Here is a tiny trained network, its code and every weight. The questions are about switching its units off for an input and a class, where a switched-off unit gives its printed mean instead of its output.

import numpy as np


def w(rows, s, z=0):
    codes = np.array(rows[::2]) - 128.0
    scale = np.full(codes.shape[1], s)
    scale[-1] = z or s
    return codes * scale


def f(y):
    return y / 2 * (1 + np.tanh(0.7978845608 * (y + 0.044715 * y**3)))


def log_softmax(a):
    a = a - a.max(-1, keepdims=True)
    return a - np.log(np.exp(a).sum(-1, keepdims=True))


def net(x, mask):
    res = np.array(x, float).reshape(1, 2) / 4 @ E
    y = f(res @ A[0][:, :-1].T + A[0][:, -1])
    res = res + np.where(mask, y, B[0][:, -1]) @ B[0][:, :-1]
    return log_softmax(res[-1] @ U[:, :-1].T + U[:, -1])


A, B = {}, {}
E = w([
[78,39,189,133,93,142,37],'x0',
[207,126,173,187,147,181,1],'x1',
],0.013)
A[0] = w([
[73,124,82,128,69,72,126,7],'n1',
[21,133,102,138,37,182,183,92],'n2',
[85,74,108,83,30,102,64,64],'n3',
[95,115,139,82,110,106,159,90],'n4',
[158,160,106,149,200,98,159,119],'n5',
[107,184,135,178,180,208,67,5],'n6',
[54,98,155,87,44,138,84,51],'n7',
[1,83,172,147,103,146,93,234],'n8',
],0.0089,0.0027)
B[0] = w([
[71,31,107,120,133,22,106,171],'n1',
[234,21,117,75,129,90,50,218],'n2',
[91,115,123,167,26,101,120,208],'n3',
[138,32,173,75,148,75,101,182],'n4',
[97,189,171,140,50,90,174,202],'n5',
[14,177,52,1,173,77,12,209],'n6',
[102,170,55,146,19,109,139,210],'n7',
[97,141,190,114,55,168,115,255],'n8',
],0.0082,0.0086)
U = w([
[89,141,44,53,208,1,54,62],'0',
[108,255,72,148,35,65,171,3],'1',
[140,113,187,114,135,224,201,252],'2',
],0.0066,0.0014)

Each question gives the input, the list of numbers given to net, and the class t.
The units are the neurons (one row each of A and B). Each row of codes is followed by its name. A weight is (code - 128) times the scale printed after its matrix; where a second scale follows, it is the last column's (A, B and U).
mask holds one flag per neuron, in row order. A switched-off neuron (its flag False) gives its mean, the last column of its row in B, instead of its output. The means were averaged over made-up inputs and are rounded, as every weight is.
A unit's drop is (log p(t) with every unit on - log p(t) with that unit switched off) / (log p(t) with every unit on - log p(t) with every unit switched off).
The circuit of an input: a set's keep is (log p(t) with only the set's units on - log p(t) with every unit switched off) / (log p(t) with every unit on - log p(t) with every unit switched off). Starting from all 8 units, units are removed one at a time, each time the one whose removal leaves the highest keep (on an exact tie, the one counted first), for as long as the keep stays at least 0.8.
circuit, biggest first: the units of the circuit, biggest drop first
unit that matters most: the unit with the biggest drop
k most important neurons: the k neurons with the biggest drops, biggest first
drop when u is switched off: that unit's drop, to one decimal
input [7,6], class 1: circuit, biggest first : n7, n3
input [1,-3], class 2: circuit, biggest first : n6
input [2,-1], class 2: circuit, biggest first : n6, n5
input [-5,-6], class 0: circuit, biggest first : n2, n4
input [-8,-8], class 0: 3 most important neurons : n2, n4, n1
input [0,0], class 2: 2 most important neurons : n6, n7
input [8,7], class 1: 4 most important neurons : n7, n8, n3, n2
input [8,-5], class 1: 3 most important neurons : n7, n8, n3
input [3,-1], class 2: 2 most important neurons : n6, n5
input [-3,2], class 2: circuit, biggest first : n7, n6
input [3,-3], class 2: 2 most important neurons : n6, n8
input [8,-6], class 1: 2 most important neurons : n7, n8
input [4,-1], class 1: 2 most important neurons : n7, n3
input [-4,-5], class 0: unit that matters most : n2
input [-5,-5], class 0: drop when n4 is switched off : 0.3
input [-1,-1], class 2: drop when n3 is switched off : 0.1
input [7,-2], class 1: drop when n3 is switched off : 0.1
